Each row is followed by its class.
[-27  14 -49  34  28 -31 -24  14  48  13  27   6  48 -32  19 -27  27  -4
  32 -12 -67 -45  10  66 -29  69  45 -74 -15 -16  17  91  75   4 -12  18
 -65 -37] => M
[-39  -9 -33  64  -7  17   7 -22  63  11  -6   4  37 -39  10 -34  15  16
   3 -41 -21 -28 -14  55   5  63  38 -44  -6 -21  44  41  53 -21  -5  62
 -58 -69] => R
[ -8  55 -31  -7  19  92  40  16  34  25  20 -21  85 -24  41 -51 -17 -53
  33 -18 -21 -48 -16  43  -3   2  30 -68   5 -52  18   3  57   0   0  10
   4 -61] => L
[-35 -16 -30  57  -3 -17  15 -14  47   6   3  -6  36 -44  18 -37  11   4
  11 -45 -33 -40  -3  60  -6  45  42 -49  -5 -16  38  51  63  -9  -1  54
 -72 -57] => X
[-32  23 -33  -3   1  73  35  32  45   1  14 -55  80 -11  31 -48 -16 -18
  19 -36 -31 -49  -6  38   4  -3  25 -54  11 -47  22  14  65   3  -4  33
   4 -55] => L
[  7  45 -55 -10  21  68  48  26  30  18  13 -13  79 -38  34 -43  -8 -57
  48 -24 -27 -68 -15  34  -2  24  26 -67  11 -54  22  -5  53 -11  -8   8
   3 -55] => M
[-31  -8 -39  51  13 -12 -11  -7  45  16  31  -2  48 -50  29 -37  11   1
  26 -34 -39 -45   2  64 -21  53  36 -63  -6 -26  18  79  74   9  -2  41
 -70 -51] => X
[-52 -17 -50  41   5 -19 -18  26  54   3  20  -7  20 -40  51 -36  41  12
   9 -54 -35 -52   9  46 -21  55  33 -35   7 -24  25  58  62  -3   9  43
 -64 -57] => E
[-44 -14 -40  42   9 -28 -21  24  58  -3   5  -5  34 -39  43 -46  53  30
  11 -47 -41 -38  26  43  -9  44  27 -25  25 -26  32  59  74   3  18  49
 -69 -51] => Q
[-26 -18 -30  57  -6  -6   5 -21  66   4  18   8  48 -34  21 -32  19  22
   4 -32 -41 -38  -3  49   1  52  32 -43  -6 -10  36  52  59 -11   7  37
 -64 -70] => N
[-34  21 -37   4   0  71  31  32  39   0  16 -62  70 -14  38 -49 -10 -13
  24 -38 -32 -52  -5  37   1 -11  22 -53  22 -56  21  23  64  13  -5  36
   4 -48] => L
[-20  37 -41   7  10  80  53  23  22  18   6 -11  90 -32  44 -36 -16 -61
  30 -25 -23 -51 -16  36 -17  14  17 -53   6 -48  19 -14  43   0   4  25
   7 -60] => F
[-24   0 -40  51  13  11 -29  -9  46   9  47  -2  43 -52  31 -21  24   4
  38 -23 -48 -45   2  47 -27  57  28 -69 -10 -34  14  82  78  16  -3  44
 -60 -49] => V
[ -2  71 -32 -27  13  70  33  33  20   8  27 -14  88 -32  29 -35 -38 -51
  47 -24 -23 -45 -16  40  11  11  24 -58   7 -63  17   5  46  -7  -1   2
   3 -64] => Y
[-34  17 -39  38  38 -23 -16   9  40  23  32  14  61 -21  10 -19  21 -10
  30  -5 -73 -36   2  65 -27  52  49 -65 -27 -24  16  79  62   6  -6  21
 -53 -43] => V
[ -5  40 -46   6  13  85  39  15  10  -2   1  -9  87 -22  37 -30   6 -49
  38 -40 -47 -42 -13  40 -10  -2  27 -48   8 -50  22 -21  56   9   4  30
  -7 -57] => Q
[-25   0 -40  47   9  -5 -20  -1  34  -4  26  -2  37 -42  34 -27  23  11
  41 -28 -53 -36   5  51 -26  54  31 -59   0 -22  17  88  75  14   7  38
 -63 -51] => Q
[-37 -19 -37  54   5 -11   1  -6  67   9   5  -4  39 -32  28 -29  13  20
  16 -34 -27 -43 -15  54  -7  44  30 -49   5 -16  38  60  78  -2   3  45
 -59 -63] => A
[-43  21 -35  34  32 -13 -25  12  47  20  30   1  53 -13  29 -36  17  -5
  14  -9 -64 -34   7  73 -26  51  47 -70 -22 -20  14 105  71  10 -10  22
 -51 -41] => L
[-46 -24 -43  45   2 -25 -12  13  69  -2  23   1  40 -46  35 -35  30  40
  12 -45 -44 -45  15  43  -6  50  31 -33  14  -9  26  62  73  -3  14  40
 -72 -58] => N
[ -9  44 -48  -4  17  81  53  26  20  23  18  -9  72 -41  48 -37 -26 -68
  42  -9 -26 -45  -4  42  -3  14  22 -63  12 -58  26   4  51  -7   8   5
  12 -66] => F
[-38  12 -42  28  18  -6 -33  16  27  19  16  -3  33 -22  20 -25  14   0
  17 -14 -62 -30   5  72 -25  63  50 -63 -16 -34  16  94  67  10 -12  19
 -55 -52] => R
[ 19  16 -43  -6  23  62  37  17  29  -2  34 -15 107 -33  27 -47  -8 -40
  58 -22 -21 -49 -11  54   4   5  30 -82   8 -52  16   5  68  -6  -6   8
   9 -50] => M
[  5  60 -39 -16   8  75  32  25  20  12  29 -28  81 -40  34 -38 -32 -47
  56 -25 -23 -48  -9  41   7   7  29 -64  11 -62  17   7  51  -1  -1   9
   1 -54] => Y
[-23  -2 -44   2 -14  70  28  27  26   5   7 -45  59 -23  36 -38 -25  -8
  28 -46 -19 -56 -12  36   8  11  17 -51  24 -65  20  17  50   0  -9  35
  10 -67] => R
[-45  -9 -34  42  -5   3   1  -2  44  -9  18   1  27 -24  23 -29  15   6
   8 -50 -41 -33 -11  53  -8  61  33 -50 -19 -22  39  53  61 -22   2  53
 -68 -62] => E
[  7  39 -39 -10   8  79  46  17  24  17  28 -15  75 -33  43 -37 -24 -34
  48 -16 -32 -61 -13  36   9   5  19 -64  19 -54  16   8  55  -4   1  -5
  -5 -71] => N
[-35  -3 -38  45   8 -42 -31  21  66   2  25  -7  46 -48  47 -43  34  24
   8 -42 -26 -36  23  47   6  44  33 -28  13 -39  29  77  60   2   7  44
 -52 -51] => Y
[ -1  10 -40 -17  10  79  40  28   2  -5  29 -28  92 -21  32 -40 -20 -45
  54 -42 -24 -48 -22  65  -1   3  33 -79  -1 -48  13   2  56  -9  -3  13
   7 -52] => E
[ -8  44 -49 -22  13  86  43  38   3  13  21 -24  55 -22  45 -37 -17 -65
  41 -29 -32 -58 -22  43  -3  10  26 -62  11 -71  22  -3  45 -10   0   0
   4 -65] => E
[ -3  41 -49 -12  16  85  45  29   6  18  25 -13  65 -29  49 -39 -14 -65
  45 -32 -24 -61 -25  45  -4   9  25 -66  10 -63  18  -6  42 -11  -1   3
   7 -63] => E
[-19  18 -40  -1  -5  67  39  29  16 -13   7 -46  71 -13  23 -39 -13 -14
  41 -42 -42 -45  -9  29   5   6  20 -47  16 -56  23  10  59   4   6  36
  -6 -54] => Q
[ -2  22 -37   5  21  68  37  19  32   8  35 -13  99 -36  33 -43 -13 -30
  55 -28 -19 -42 -17  57  -4  -5  27 -71  12 -48  10   0  60   2  -2  10
   9 -51] => U
[-31  10 -35   3 -22  77  36  27  27  11  -1 -58  65 -22  18 -39 -24 -15
  22 -47 -19 -53 -19  29   4  15  22 -45  10 -60  13   6  47  -2  -7  40
  18 -60] => R
[  9  25 -60  -8  12  72  40  20  18  -5   9  -9  76 -39  44 -30   0 -54
  43 -42 -38 -64  -8  44 -13  11  21 -65  15 -53  23 -12  60   2 -12  19
  -2 -56] => M
[  2  42 -45  -4   6  96  37  13  22  30  10 -19  67 -34  38 -41 -20 -45
  36 -22 -11 -55 -19  43   2  16  27 -63  15 -65  21  -1  45  -3  -7   7
   6 -75] => R
[ -6  55 -49  -7   7  63  34  25  19  -1  26 -22  85 -34  41 -31 -19 -39
  41 -41 -29 -50  -5  38   4  -7  27 -48   9 -62  19   5  48   8  -3  20
   4 -55] => Y
[-24  -2 -42  46   5   6 -22  -8  57  10  43   0  35 -45  36 -29  19  11
  29 -31 -40 -41   8  57 -36  61  26 -65  -9 -25  13  76  76  16  -1  28
 -61 -55] => U
[-35 -24 -56  39  17 -34 -25  21  72  -3  21  12  40 -54  50 -44  49  21
  11 -53 -32 -56  20  44 -15  59  20 -41  23 -26  31  59  77  -1   6  43
 -65 -52] => M
[-62 -17 -43  47   6 -26  -9  29  60   8  10  -2  36 -49  50 -39  28  11
   6 -36 -30 -41  16  39 -28  60  25 -30  15 -19  27  62  62   4  20  44
 -57 -56] => F
[-42   6 -37  36  29 -37 -16  15  33  16  24   5  45 -26  17 -27   4  -4
  23 -16 -66 -36   5  83 -21  48  49 -67  -8 -23  20  91  71   8  -9  20
 -76 -47] => X
[-27  29 -44  14   0  72  37  20  33   6  24 -30  77 -27  18 -28 -11 -22
  30 -41 -27 -57 -17  25   3  19  24 -48   1 -62  17   9  46   1  -4  46
   3 -49] => V
[-38 -15 -37  53   3  -6   3  -5  62   8   1  -9  33 -33  24 -30  18  16
  12 -35 -31 -41 -12  55  -2  44  30 -47   5 -25  41  59  80  -6   0  52
 -57 -57] => A
[ -3  38 -49 -18   4  96  32  30  19  21   7 -26  58 -31  42 -37 -24 -46
  34 -26 -18 -60 -15  37   3  17  25 -58  19 -69  20  -1  49  -2  -8   4
   8 -78] => R
[ -3  46 -44  -6  16  95  42  16  27  19  24 -15  81 -33  24 -34 -10 -54
  39 -25 -27 -58 -21  31  -2   8  24 -58   8 -63  25 -22  49   0   2  16
   0 -61] => V
[ -5  40 -33  -6  -1  84  51  17  17   6   7 -23  88 -30  28 -29 -11 -44
  32 -31 -44 -56 -23  27  -5  11  24 -49  -5 -45  10 -15  54  -3  -3  20
  -2 -65] => N
[-36 -24 -42  50  13 -19 -25  10  68   5  24   0  42 -49  43 -32  47  22
  12 -41 -36 -40  21  40  -8  47  38 -35   5 -30  30  52  73   4  10  53
 -61 -57] => V
[-34  11 -35  38  22 -22 -15   6  35  16  31  13  53 -22  17 -24  13  10
  31 -11 -78 -38   2  68 -21  51  45 -67 -17  -9  12  90  68   3  -3  15
 -68 -40] => N
[-33 -18 -28  54   4 -11   0 -11  66   3  14  13  45 -36  22 -36  21  21
  14 -41 -30 -21  -2  60 -15  58  35 -44  -6 -19  34  43  62  -8   8  41
 -66 -63] => U
[-15  31 -53   0  16  80  36  21  21  -5  21 -14  81 -34  29 -21   0 -36
  36 -43 -43 -51  -5  44  -5  -1  28 -53   8 -59  24 -10  60   8  -8  37
  -5 -52] => V
[-41  10 -41  34  31 -31 -16  20  37  24  18  -4  44 -23  22 -24  12  -2
  33 -11 -60 -43 -13  63 -28  50  45 -64 -18 -20  13 100  83  10  -4  19
 -49 -41] => A
[-49   7 -33  71  -3   9  18 -18  63  10   3  15  40 -49  19 -25  11  -6
   3 -26 -25 -26  -6  52 -15  74  30 -44 -10 -10  40  52  52 -15   7  59
 -62 -61] => F
[-42 -24 -47  42  10 -29 -15  18  67  12  14 -14  30 -42  50 -42  32  29
  13 -44 -25 -55   9  41  -8  41  23 -38  15 -29  30  76  90   3   8  46
 -53 -55] => A
[  2  56 -32 -24   8  67  32  30  27  12  26 -24  84 -31  35 -40 -37 -44
  50 -26 -22 -54 -13  36   7   6  18 -59  14 -59  20   0  47  -5   2   2
  -1 -67] => Y
[ -2  46 -44 -10  14  87  53  23  20  31  10 -34  65 -26  33 -42 -24 -59
  46 -16 -19 -67 -39  31   0  -3  21 -65  16 -62  24  -3  62   0   2   2
  15 -61] => A
[-15  31 -56 -12  12  81  36  36   9   0  18 -17  69 -21  52 -28  -2 -55
  29 -48 -37 -59 -14  52 -14   1  25 -54  11 -59  18 -12  49   2  -6  15
   0 -62] => E
[-40  20 -37  36  33 -27 -22  16  46  21  33  11  46 -23  18 -27  19   0
  28 -10 -72 -26   5  70 -34  61  43 -63 -25 -24  11  86  70   6  -6  16
 -59 -41] => U
[-28  18 -37  50   7  10 -15 -11  34   2  28   1  45 -34  17 -31  27   1
  27 -27 -51 -33  -3  50 -27  56  33 -57 -15 -21  19  77  69  14  10  38
 -63 -47] => Q
[  7  40 -48  -7  11  86  49  16  20  23  26 -16  77 -29  38 -41 -17 -47
  39 -17 -38 -61 -16  35   6   7  24 -59  15 -60  19   0  47  -2   3  -6
   5 -65] => N
[-39 -22 -52  48  10 -16 -26  16  57  -7  10   3  33 -42  49 -39  48  25
  15 -51 -44 -37  23  45 -10  50  30 -30  23 -26  33  57  73   7  17  53
 -69 -54] => Q
[-16  45 -33  -5  15  80  50  29  21  24  14 -12  79 -31  43 -41 -29 -63
  38  -9 -25 -44 -17  36  -6  12  14 -61  13 -56  25  -7  49  -8  11   6
   3 -67] => F
[  9  36 -39 -17  12  93  40  13  22  15  30 -20  86 -30  28 -36 -19 -52
  46 -23 -22 -57 -18  27  -4  17  24 -65  -3 -65  19 -12  53   1   4   8
   3 -71] => V
[  8  48 -40 -10  13  90  33  18   8  14  11 -17  66 -28  44 -38 -13 -52
  58 -18 -42 -47 -13  36  -5   9  21 -64  20 -62  21  -4  59   5   9   6
 -14 -65] => Q
[-43  -3 -25  64   7   0   0 -21  74   7  11  12  50 -29  26 -43  24  14
  -3 -36 -29 -22  -2  63  -5  43  45 -48  -9  -5  42  55  63  -9   7  52
 -64 -58] => L
[  9  28 -36  -8  20  52  22  25  26   3  43 -26 114 -42  37 -43 -25 -30
  65 -26 -20 -37  -2  60  14  -8  33 -72  12 -56  10  23  62   3   0  11
  14 -49] => Y
[-28  -7 -40  54   7   3 -23  -5  53   8  37   2  36 -46  36 -32  20  14
  32 -33 -38 -40  -3  57 -34  61  26 -63  -1 -26  13  73  69  14  -2  35
 -62 -49] => U
[-20  39 -48   5  11  88  43  28  22  13   7 -11  81 -27  52 -29 -17 -61
  26 -23 -34 -50 -11  41 -12   7  16 -56  14 -54  23 -14  47   5  -1  23
   2 -61] => F
[-30   2 -40  46   9   2 -11  -4  33  10  38  11  32 -43  42 -27  17 -12
  31 -36 -38 -49 -12  57 -28  60  32 -69 -19 -20  15  76  61  -7  -1  32
 -53 -56] => E
[ -8  56 -41  -9   5  63  36  26  21  -4  20 -24  91 -29  31 -29 -23 -39
  39 -40 -34 -45  -8  40   6  -7  33 -50   0 -50  20  -4  49   2  -3  23
   0 -55] => Y
[-49 -27 -49  39   8 -34 -14  31  62   4   6 -17  28 -43  45 -39  32  30
  11 -50 -23 -57   2  43 -11  48  28 -32  19 -26  27  78  84   5   7  47
 -51 -51] => A
[-53 -27 -40  50  11 -26 -10  26  57   7  11   5  46 -46  57 -43  29  12
   9 -35 -25 -37  17  50 -15  48  24 -36  23 -25  30  60  61   1  19  44
 -52 -54] => F
[-33 -20 -58  45  12 -30 -17  21  72  -2  16  -5  36 -61  44 -40  47  18
  18 -44 -32 -54  20  41 -13  64  31 -41  20 -25  29  62  76  -1   2  45
 -59 -49] => M
[  4  14 -40  -4  26  73  34  17  20   1  39  -4 110 -38  27 -33 -11 -35
  62 -32 -25 -43 -12  54  -3  -3  35 -74   2 -51  11  -3  64   0   0  22
   5 -49] => V
[  2  67 -46 -18  13  68  40  28  22  14  24 -21  75 -38  35 -33 -28 -56
  48 -22 -33 -50  -5  39  11   8  27 -55   8 -67  23   7  47  -7  -5   6
   9 -60] => Y
[-25   9 -44   1   4  59  35  32  24   1  17 -44  75 -24  31 -47 -18 -27
  22 -47 -28 -64 -15  41   2  -2  16 -50  25 -65  24   6  57  11  -4  31
 -15 -58] => X
[-13  49 -41   6  12  79  39  23  25   7  17 -11  77 -27  40 -29  -9 -38
  38 -36 -33 -50 -22  41 -13   5  22 -54   7 -55  13 -12  51   6 -10  21
  -6 -56] => U
[-26  24 -39   4  -6  64  30  37  20  -2   7 -55  64  -9  28 -37 -13 -17
  41 -32 -50 -51 -10  24   4   0  17 -47  24 -60  19  13  56   7   4  33
  -3 -50] => Q
[-43  21 -36  36  31 -37  -7  10  28  24  25  13  49 -32  12 -30   9 -12
  23 -22 -63 -42   3  76 -27  52  51 -67 -26 -15  13  91  69   1  -9  25
 -71 -38] => X
[-47  26 -39  31  35 -35  -5  15  24  21  26   7  47 -31  11 -29  11 -15
  22 -17 -70 -33   4  76 -26  50  52 -61 -23 -29  15  97  71   6  -7  22
 -65 -39] => X
[ -7  45 -44 -11   7  87  55  22  15  28  -1 -16  72 -29  27 -47 -25 -47
  35 -32  -6 -63 -31  32   2  27  27 -54   5 -60  20  -7  32 -14  -6  13
  13 -70] => R
[-28 -24 -30  54   0  -5   3 -17  66   2  16  12  49 -33  24 -29  16  22
  13 -30 -53 -32   0  58   3  45  26 -47   6 -14  40  47  66 -14   6  38
 -67 -70] => N
